[[136 135 126 136 135 138 133 135 137 123 113 118 126 130]
 [137 103 115 127 116 127 119 123 128 126 126 125 127 127]
 [124 139 138 129 133 126 131 131 121 133 144 138 118 128]
 [126 130 142 124 125 127 132 129 114 134 133 135 114 122]
 [132 120 123 129 144 129 126 137 123 112 122 126 143 129]
 [141 103 118 126 123 129 119 128 123 121 130 131 128 126]
 [139 114 132 133 136 138 126 135 119 113 115 125 126 128]] -> 124

[[147 128 147 151 142 127]
 [128 147 128 128 154 121]
 [128 128 147 142 157 133]
 [147 127 146 142 131 140]
 [128 146 128 119 143 134]
 [147 128 146 151 142 128]] -> 128

[[113 135 127 143 141 122 122]
 [139 108 138 130 125 141 136]
 [134 129 139 106 117 129 122]
 [124 119 123 151 118 131 123]
 [124 143 118 124 144 119 137]
 [132 110 126 147 117 136 130]] -> 134

[[134 114 110 140 134 130 125 118 136 115 136 136]
 [136 138 145 132 111 126 129 138 123 142 136 124]
 [117 116 110 121 137 132 129 116 125 142 119 133]
 [125 123 116 127 127 118 133 103 135 136 137 122]
 [124 132 135 128 142 141 127 136 115 147 132 117]
 [136 127 132 128 111 136 127 148 133 120 138 141]
 [141 132 125 111 106 123 126 139 127 125 133 133]
 [113 119 113 115 131 135 136 119 136 138 138 131]
 [138 123 108 128 131 114 124 108 125 125 122 130]] -> 117

[[117 125 112 136 132 121 123 119 118 137 122 135 127]
 [117 146 136 132 138 122 129 120 119 119 127 138 120]
 [124 118 103 134 125 127 121 125 123 140 120 132 131]
 [113 129 118 137 140 118 125 113 115 133 123 138 123]
 [120 131 119 136 128 122 121 120 120 135 120 135 128]
 [128 138 125 130 124 130 117 130 130 128 118 132 135]
 [121 129 135 125 136 120 138 119 121 121 138 129 119]
 [138 120 127 125 125 134 132 138 138 127 133 122 134]
 [125 127 114 135 124 128 118 127 126 137 119 132 132]
 [122 148 138 132 138 125 126 125 125 120 125 137 124]] -> 124

[[138 125 117 129 140 125 141 120 144 119 118 113]
 [118 131 148 135 118 135 120 142 118 146 146 141]
 [125 123 136 119 144 125 130 134 136 135 135 118]
 [140 138 114 152 102 138 135 119 122 116 116 141]
 [141 138 112 147 109 136 137 118 124 114 114 138]
 [135 136 121 131 121 133 131 124 121 122 122 139]
 [128 127 131 156 104 135 133 130 133 131 132 128]
 [130 120 129 123 146 123 136 129 146 129 129 109]
 [131 144 128 127 115 138 122 129 104 128 128 157]
 [139 143 116 130 118 136 131 121 112 118 118 149]
 [134 143 124 124 122 136 126 126 107 124 124 153]] -> 125

[[123 116 110 134 133 134 135 121 139 131 124 123 130 106 128]
 [126 143 114 132 140 132 132 138 135 140 122 123 116 106 124]
 [128 131 130 128 124 121 122 125 115 138 137 153 135 152 119]
 [130 131 130 131 121 120 121 123 119 133 137 151 133 152 116]
 [137 120 132 138 112 121 122 114 134 110 132 131 128 146 116]
 [128 152 120 129 140 131 131 144 133 139 122 120 112 108 126]
 [129 156 135 121 138 130 129 150 125 134 122 115 112 117 135]
 [126 144 144 114 137 130 128 146 116 135 126 121 125 129 143]] -> 128

[[129 124 127 144 116 140 134]
 [127 147 126 120 134 115 128]
 [128 111 125 138 121 140 130]
 [127 129 127 112 141 116 120]
 [127 106 129 125 131 133 121]
 [128 145 129 118 136 115 126]
 [127 137 126 114 139 115 123]
 [127 139 129 115 138 115 123]
 [128 105 130 131 127 137 125]] -> 128
---
[[136 125 122 108 126]
 [140 133 107 136 132]] ⇒ 126, 140

[[136 118 152 127 107 126 116]
 [142 134 116 108 128 122 109]
 [144 146 115 123 151 127 120]] ⇒ 116, 144

[[121 138 157 133 130 146 114]
 [130 149 155 140 144 150 114]] ⇒ 114, 130

[134 115 152 113 120 145 155] ⇒ 155, 134

[[129 145 110 130 106]
 [125 111 142 129 157]] ⇒ 106, 125

[130 121 138 154] ⇒ 154, 130
---
[[111, 117, 152, 140, 110, 130], [140, 141, 144, 140, 134, 105], [124, 136, 123, 107, 111, 129]] → 141
[141, 144, 104, 127] → 127
[[122, 116, 102, 149, 134], [126, 122, 127, 124, 133], [127, 128, 128, 120, 131]] → 133
[[140, 133, 142, 137, 144], [137, 134, 149, 136, 141]] → 142
[129, 114, 103, 119, 131] → 119
[152, 104, 145, 117, 121, 101, 98] → 121
[147, 101, 129, 113, 122] → 122
[121, 124, 155, 109, 125, 115, 114] → 124
---
[[125 150 136 150]
 [129 119 125 115]
 [120 136 132 130]] ans = 120

[[134 133 138 128 116]
 [125 137 137 130 120]
 [144 112 108 116 149]] ans = 144

[[147 156 133 134]
 [125 113 141 141]
 [152 148 148 153]] ans = 152

[[152 110 125 129]
 [121 133 142 115]
 [119 120 118 133]] ans = 119

[[129 131 127 122 128 128]
 [120 133 131 152 117 115]
 [134 131 128 133 122 134]] ans = 134

[[131 115 139 141 125 115 124]
 [131 145 112 103 135 142 140]
 [123 132 128 129 129 131 126]] ans = 123

[[125 145 137 148 128 128 145]
 [138 152 132 133 137 140 132]
 [117 106 127 129  99 114 132]] ans = 117

[[122 121 122 116 115 126 113]
 [115 131 112 122 140 145 137]
 [116 126 114 109 103 127 111]] ans = 116
---
116	131	142	114	132	111
145	111	103	133	147	138
130	118	134	114	120	131
Out: 116

149	153	143	155	153	126	155
147	146	148	149	151	129	153
146	147	138	146	149	126	156
Out: 149

117	113	129	139	130	125
141	124	123	116	131	139
149	131	155	122	142	125
Out: 117

111	110	123	145	150	132
104	121	141	150	135	115
150	129	113	108	127	146
Out: 111

130	131	135	123	133	135	125
122	120	135	134	129	131	107
124	122	138	132	135	139	132
Out: 130

130	112	148	123	120	109
100	116	138	144	152	120
130	141	127	122	139	128
Out: 130

128	114	117	138	145
136	108	117	143	155
102	143	153	142	113
Out: 128
---
124  117  127  101  121  122  139
124  109  129  106  139  107  137
133  113  128   99  117  121  137
-> 139

140  122  144  129  120
137  100  122   99  111
109  136  137  142  144
-> 120

142  127  129  131  151  149  118
132  121  127  126  126  132  104
134  137  128  131  136  136  151
-> 118

130  126  126  116  154  129  143
120  127  126  122  105  134  143
121  130  133  129  147  128  133
-> 143

137  137  110  122  115  136
121  151  134  123  141  127
135  130  121  151  141  128
-> 136

138  140  142  137  140  145  141
110  116  119  118  126  133  114
122  139  141  103  133  136  119
-> 141
---
[153 119 116 135 125 147 145] Out: 135, 153

[131 123 157 148 119] Out: 157, 157

[115 134 102 104 132] Out: 102, 134

[129 132 155 129 128] Out: 155, 155

[133 111 105 140 152] Out: 105, 152

[[146 135 148 114 128 128 123]
 [147 132 146 108 130 122 117]
 [148 136 151 112 128 128 123]] Out: 108, 151

[[119 145 141 104 144 127 112]
 [139 127 117 102 132 108 144]
 [131 141 137 108 105 118 121]] Out: 102, 145
---
[[119 121 139 115 132 127 113 124]
 [129 118 122 117 143 123 117 131]
 [124 138 131 138 111 134 137 125]
 [111 128 119 127 116 130 123 128]
 [119 122 141 112 130 128 113 123]
 [124 123 104 128 129 125 125 135]
 [138 132 116 143 128 127 141 133]
 [136 134 120 140 127 128 140 131]
 [146 125 130 127 146 123 131 130]
 [112 129 125 126 114 132 123 126]] ⇒ 146

[[118 127 128 144 136 126 147 119 110 139 146 131 136 130 133]
 [125 129 111 128 133 131 145 130 136 128 141 136 122 140 128]
 [125 127 126 130 130 126 133 127 127 128 139 130 126 134 129]
 [125 122 128 123 126 114 109 122 140 120 131 117 122 134 130]
 [131 127 126 119 124 126 115 129 140 122 120 124 122 132 128]
 [125 127 112 126 131 126 134 127 140 123 142 130 120 144 129]
 [117 118 129 126 129 103 110 111 140 121 140 112 122 139 137]
 [135 127 119 119 127 131 127 137 141 123 122 130 121 134 123]] ⇒ 117

[[135 125 120 122 126 134 128]
 [110 137 113 142 119 123 117]
 [146 119 122 123 134 141 136]
 [120 131 141 132 130 121 128]
 [128 133 135 110 123 120 126]
 [113 135 132 128 122 117 119]
 [118 135 138 128 126 117 125]
 [126 133 152 110 127 115 128]] ⇒ 118

[[117 111 137 121 124 134 124 123 138]
 [128 117 119 133 131 115 107 115 121]
 [136 121 138 136 107 139 129 111 138]
 [140 139 126 138 123 124 130 125 119]
 [137 140 125 136 125 129 136 132 121]
 [119 121 135 117 130 136 131 130 135]
 [132 131 137 127 119 139 141 129 137]
 [125 129 135 119 127 138 145 136 136]
 [132 138 122 132 134 125 135 136 122]
 [139 140 121 140 130 121 127 130 116]] ⇒ 132

[[147 113 131 126 117 128 144 149 119 112 126 126 147 144 133]
 [117 108 115 140 126 131 109 144 114 130 149 151 118 117 106]
 [145 115 130 127 118 128 144 148 120 113 126 126 146 143 132]
 [125 155 121 148 136 115 137 155 143 112 133 123 140 134 107]
 [145 151 144 123 133 129 152 122 146 128 113 110 144 145 152]
 [119 150 134 131 143 133 122 108 144 147 129 129 118 121 135]
 [118 143 133 130 141 134 119 108 139 149 132 133 115 118 134]
 [140 109 129 127 119 132 134 143 117 121 131 133 138 137 131]
 [142 117 141 116 125 140 136 115 125 138 123 128 132 136 154]
 [135 106 135 119 124 142 125 118 118 142 132 139 124 128 144]
 [113 127 125 133 136 135 108 117 128 147 141 144 110 113 122]
 [111 150 129 134 144 131 115 109 142 149 134 133 112 114 126]] ⇒ 113
---
[120 156 105 106  99] → 105

[[147 132 145 110 135]
 [119 145 128 105 147]
 [138 124 132 130 127]] → 132

[100 135 104 126 156] → 104

[151 139 155 147 132] → 155

[130 149 152 140 129] → 152

[124 133 104 113 127] → 104

[122 137 119 155 134] → 119

[ 99 150 134 121 122] → 134

[152 128 129 128 129] → 129
---
[114, 145, 117, 110, 150, 129, 118] -> 150, 110
[106, 140, 128, 132, 111, 99] -> 140, 99
[108, 101, 138, 110, 129] -> 138, 101
[108, 157, 150, 125] -> 157, 108
[120, 104, 139, 144] -> 144, 104
[148, 118, 122, 151] -> 151, 118
[142, 128, 154, 138, 109] -> 154, 109
[[119, 129, 128, 127, 129, 127], [130, 129, 130, 131, 127, 129], [154, 129, 127, 126, 126, 126]] -> 154, 119
[[137, 120, 132, 136], [110, 137, 117, 127], [121, 118, 116, 149]] -> 149, 110
